Below are the code and all the weights of a small trained network. Each question names an input and a class and asks about switching units off, where a switched-off unit gives its printed mean instead of its output.

import numpy as np


def w(rows, s, z=0):
    codes = np.array(rows[::2]) - 128.0
    scale = np.full(codes.shape[1], s)
    scale[-1] = z or s
    return codes * scale


def f(y):
    return y / 2 * (1 + np.tanh(0.7978845608 * (y + 0.044715 * y**3)))


def log_softmax(a):
    a = a - a.max(-1, keepdims=True)
    return a - np.log(np.exp(a).sum(-1, keepdims=True))


def net(x, mask):
    res = np.array(x, float).reshape(1, 6) / 4 @ E
    y = f(res @ A[0][:, :-1].T + A[0][:, -1])
    res = res + np.where(mask, y, B[0][:, -1]) @ B[0][:, :-1]
    return log_softmax(res[-1] @ U[:, :-1].T + U[:, -1])


A, B = {}, {}
E = w([
[100,159,182,211],'x0',
[220,198,206,122],'x1',
[193,68,244,174],'x2',
[97,88,72,185],'x3',
[106,245,103,145],'x4',
[2,160,163,142],'x5',
],0.0062)
A[0] = w([
[168,114,101,108,42],'n1',
[143,109,97,75,116],'n2',
[158,98,167,177,46],'n3',
[76,63,88,181,102],'n4',
[179,162,181,128,68],'n5',
[90,177,137,169,132],'n6',
[119,170,22,74,179],'n7',
[81,83,104,125,208],'n8',
[160,126,3,123,124],'n9',
[71,109,76,127,142],'n10',
[130,96,135,151,30],'n11',
[199,111,118,245,119],'n12',
[122,74,143,136,28],'n13',
[77,98,107,154,190],'n14',
[173,121,138,183,79],'n15',
[138,80,133,123,14],'n16',
[149,85,73,81,3],'n17',
[161,208,114,155,224],'n18',
[176,123,149,138,54],'n19',
[151,11,131,92,254],'n20',
[140,179,95,157,245],'n21',
[76,100,92,167,58],'n22',
],0.012,0.0049)
B[0] = w([
[76,78,178,40,131],'n1',
[181,59,111,104,154],'n2',
[151,107,169,161,156],'n3',
[173,81,81,169,184],'n4',
[79,187,147,61,179],'n5',
[83,223,117,94,173],'n6',
[50,58,131,115,229],'n7',
[161,66,93,173,193],'n8',
[92,65,141,89,202],'n9',
[112,56,75,157,188],'n10',
[180,94,68,229,120],'n11',
[65,107,193,105,187],'n12',
[146,96,183,146,131],'n13',
[154,74,72,190,184],'n14',
[168,123,162,152,150],'n15',
[146,60,165,175,127],'n16',
[145,81,161,103,150],'n17',
[58,183,134,62,211],'n18',
[82,144,179,77,146],'n19',
[203,83,132,165,254],'n20',
[1,145,121,72,198],'n21',
[200,229,89,173,158],'n22',
],0.0095,0.0084)
U = w([
[160,105,15,171,135],'0',
[92,63,254,198,82],'1',
[29,69,72,104,222],'2',
[193,201,62,122,3],'3',
[21,168,47,185,157],'4',
[176,92,151,95,117],'5',
[82,223,175,103,249],'6',
[130,57,105,68,36],'7',
],0.0085,0.0056)

Each question gives the input, the list of numbers given to net, and the class t.
The units are the neurons (one row each of A and B). Each row of codes is followed by its name. A weight is (code - 128) times the scale printed after its matrix; where a second scale follows, it is the last column's (A, B and U).
mask holds one flag per neuron, in row order. A switched-off neuron (its flag False) gives its mean, the last column of its row in B, instead of its output. The means were averaged over made-up inputs and are rounded, as every weight is.
A unit's drop is (log p(t) with every unit on - log p(t) with that unit switched off) / (log p(t) with every unit on - log p(t) with every unit switched off).
The circuit of an input: a set's keep is (log p(t) with only the set's units on - log p(t) with every unit switched off) / (log p(t) with every unit on - log p(t) with every unit switched off). Starting from the 12 units with the biggest drops (on a tie, the unit counted first), units are removed one at a time, each time the one whose removal leaves the highest keep (on an exact tie, the one counted first), for as long as the keep stays at least 0.8.
units of the circuit, in order: the units of the circuit, biggest drop first
top k neurons: the k neurons with the biggest drops, biggest first
drop of u: that unit's drop, to one decimal
input [7,-3,8,3,5,4], class 4: units of the circuit, in order -> n6
input [-1,-8,-5,6,4,6], class 0: units of the circuit, in order -> n22, n4
input [-1,5,3,-1,-4,-7], class 1: units of the circuit, in order -> n12, n3
input [-2,-3,0,-8,-5,8], class 5: units of the circuit, in order -> n21, n7
input [-8,3,-6,4,-6,-6], class 7: top 2 neurons -> n20, n2
input [4,2,-7,2,7,-7], class 2: top 2 neurons -> n7, n9
input [8,-8,1,-3,2,6], class 4: top 2 neurons -> n6, n20
input [-4,-6,1,0,-1,-7], class 7: drop of n20 -> 0.1
input [-8,-4,-7,5,-5,8], class 0: drop of n8 -> 0.1
input [-7,-2,8,5,8,7], class 0: drop of n7 -> 0.3
input [6,5,-6,4,8,-2], class 6: drop of n4 -> 0.2
